Here is a tiny trained network, its code and every weight. The questions are about switching its units off for an input and a class, where a switched-off unit gives its printed mean instead of its output.

import numpy as np


def w(rows, s, z=0):
    codes = np.array(rows[::2]) - 128.0
    scale = np.full(codes.shape[1], s)
    scale[-1] = z or s
    return codes * scale


def f(y):
    return y / 2 * (1 + np.tanh(0.7978845608 * (y + 0.044715 * y**3)))


def log_softmax(a):
    a = a - a.max(-1, keepdims=True)
    return a - np.log(np.exp(a).sum(-1, keepdims=True))


def net(x, mask):
    res = np.array(x, float).reshape(1, 8) / 4 @ E
    y = f(res @ A[0][:, :-1].T + A[0][:, -1])
    res = res + np.where(mask, y, B[0][:, -1]) @ B[0][:, :-1]
    return log_softmax(res[-1] @ U[:, :-1].T + U[:, -1])


A, B = {}, {}
E = w([
[83,85,50,139,221,204,228,43,89,153],'x0',
[182,188,160,88,119,90,173,175,158,128],'x1',
[205,160,190,89,173,118,176,28,64,138],'x2',
[159,193,199,207,125,125,127,92,210,210],'x3',
[230,104,141,100,138,155,171,177,192,160],'x4',
[125,36,79,182,63,101,145,175,182,218],'x5',
[72,136,255,186,176,234,92,65,196,81],'x6',
[124,102,95,189,202,151,108,176,37,129],'x7',
],0.0086)
A[0] = w([
[116,133,208,131,139,214,148,101,192,121,177],'n1',
[212,136,198,134,82,136,199,182,158,142,211],'n2',
[159,59,126,144,134,155,116,74,117,79,67],'n3',
[105,92,68,164,96,51,136,179,137,115,170],'n4',
[160,73,183,185,155,214,83,145,67,77,201],'n5',
[180,118,143,133,146,105,134,254,143,148,120],'n6',
[64,199,195,80,140,107,173,92,166,143,139],'n7',
[104,164,142,80,54,105,101,146,97,77,118],'n8',
[93,125,179,136,136,193,155,22,142,117,184],'n9',
[110,65,77,151,71,146,53,209,174,149,140],'n10',
[180,162,168,143,113,162,151,135,171,139,185],'n11',
[84,67,111,70,115,233,133,52,34,167,179],'n12',
[218,154,142,55,97,45,252,121,134,181,105],'n13',
[152,177,162,74,107,125,76,89,103,69,143],'n14',
[152,140,138,64,97,37,113,129,97,56,137],'n15',
[102,164,89,211,152,137,84,150,80,128,138],'n16',
[128,152,38,72,161,85,197,88,128,119,169],'n17',
[70,89,91,154,75,125,88,171,176,119,129],'n18',
[149,168,59,86,153,133,196,139,75,103,75],'n19',
[125,158,68,101,178,42,142,85,43,96,255],'n20',
[221,86,125,171,135,152,141,90,77,125,166],'n21',
[116,182,110,156,100,65,187,98,209,118,180],'n22',
],0.011,0.0053)
B[0] = w([
[113,223,155,161,181,174,105,30,219,66,213],'n1',
[240,160,167,48,126,60,136,103,204,170,226],'n2',
[121,77,85,102,197,124,182,99,111,87,151],'n3',
[128,45,92,120,51,117,104,184,131,149,210],'n4',
[103,211,135,170,218,26,185,172,173,98,195],'n5',
[172,111,162,97,120,114,181,206,184,92,201],'n6',
[139,146,183,160,70,198,67,74,82,98,190],'n7',
[127,87,177,168,108,114,69,181,56,35,188],'n8',
[48,134,173,198,198,167,112,5,144,102,216],'n9',
[53,82,82,160,43,121,190,188,234,51,223],'n10',
[179,203,169,103,138,132,162,106,195,167,189],'n11',
[80,43,13,141,226,146,158,120,93,128,217],'n12',
[237,46,107,65,78,94,121,81,110,193,251],'n13',
[142,123,195,165,181,85,92,149,88,43,192],'n14',
[189,94,155,161,129,117,2,173,41,123,205],'n15',
[104,71,166,193,127,74,132,149,136,236,178],'n16',
[139,110,31,52,71,251,125,109,73,175,195],'n17',
[77,69,120,169,29,155,170,162,187,41,202],'n18',
[106,193,91,56,91,220,238,190,15,155,180],'n19',
[108,113,95,138,84,178,103,203,31,196,221],'n20',
[152,125,96,131,184,68,170,109,141,202,171],'n21',
[113,83,152,83,46,157,59,106,157,153,196],'n22',
],0.008,0.017)
U = w([
[154,113,194,110,119,52,39,187,17,72,205],'0',
[121,178,232,129,108,229,92,25,192,117,5],'1',
[85,82,121,117,243,184,133,46,145,107,71],'2',
[254,71,151,42,74,47,130,76,174,231,32],'3',
[128,129,43,40,93,203,139,164,17,202,135],'4',
[217,172,174,43,176,110,163,195,207,110,134],'5',
[52,66,95,135,19,108,124,187,238,86,254],'6',
[88,123,172,174,185,80,131,121,109,232,206],'7',
],0.0095,0.0037)

Each question gives the input, the list of numbers given to net, and the class t.
The units are the neurons (one row each of A and B). Each row of codes is followed by its name. A weight is (code - 128) times the scale printed after its matrix; where a second scale follows, it is the last column's (A, B and U).
mask holds one flag per neuron, in row order. A switched-off neuron (its flag False) gives its mean, the last column of its row in B, instead of its output. The means were averaged over made-up inputs and are rounded, as every weight is.
A unit's drop is (log p(t) with every unit on - log p(t) with that unit switched off) / (log p(t) with every unit on - log p(t) with every unit switched off).
The circuit of an input: a set's keep is (log p(t) with only the set's units on - log p(t) with every unit switched off) / (log p(t) with every unit on - log p(t) with every unit switched off). Starting from the 12 units with the biggest drops (on a tie, the unit counted first), units are removed one at a time, each time the one whose removal leaves the highest keep (on an exact tie, the one counted first), for as long as the keep stays at least 0.8.
circuit, biggest first: the units of the circuit, biggest drop first
top k neurons: the k neurons with the biggest drops, biggest first
drop of u: that unit's drop, to one decimal
input [-4,5,2,0,-6,1,-7,-3], class 0: circuit, biggest first -> n15
input [1,-8,4,4,6,-3,-1,8], class 7: circuit, biggest first -> n5, n16
input [7,4,3,4,4,-8,0,-1], class 1: top 3 neurons -> n9, n1, n7
input [1,2,3,-4,-6,1,2,-6], class 0: circuit, biggest first -> n14, n10
input [7,2,-7,-6,-2,1,0,1], class 4: top 2 neurons -> n19, n17
input [-3,-3,8,-6,0,8,2,6], class 7: top 2 neurons -> n5, n17
input [-1,8,2,-7,-1,2,-2,-5], class 4: top 2 neurons -> n17, n19
input [-5,-6,1,-3,-2,-5,5,1], class 2: top 2 neurons -> n9, n1
input [8,5,2,8,-8,-1,-1,-1], class 1: top 2 neurons -> n9, n7
input [-8,5,-2,-5,2,0,-2,-5], class 0: top 3 neurons -> n8, n15, n14
input [7,4,-5,-4,-3,8,-8,-6], class 4: top 4 neurons -> n17, n19, n13, n20
input [-1,-8,-3,-8,-8,-8,5,-4], class 2: top 2 neurons -> n12, n9
input [-6,4,8,6,-3,-6,-5,2], class 0: top 3 neurons -> n14, n15, n8
input [7,-4,1,0,3,4,3,-8], class 2: circuit, biggest first -> n12
input [4,-8,0,8,2,-1,7,1], class 2: drop of n5 -> 0.2
input [-8,2,7,-3,5,6,6,3], class 5: drop of n1 -> 0.0
input [5,8,-8,-4,4,-7,2,4], class 4: drop of n19 -> 0.1
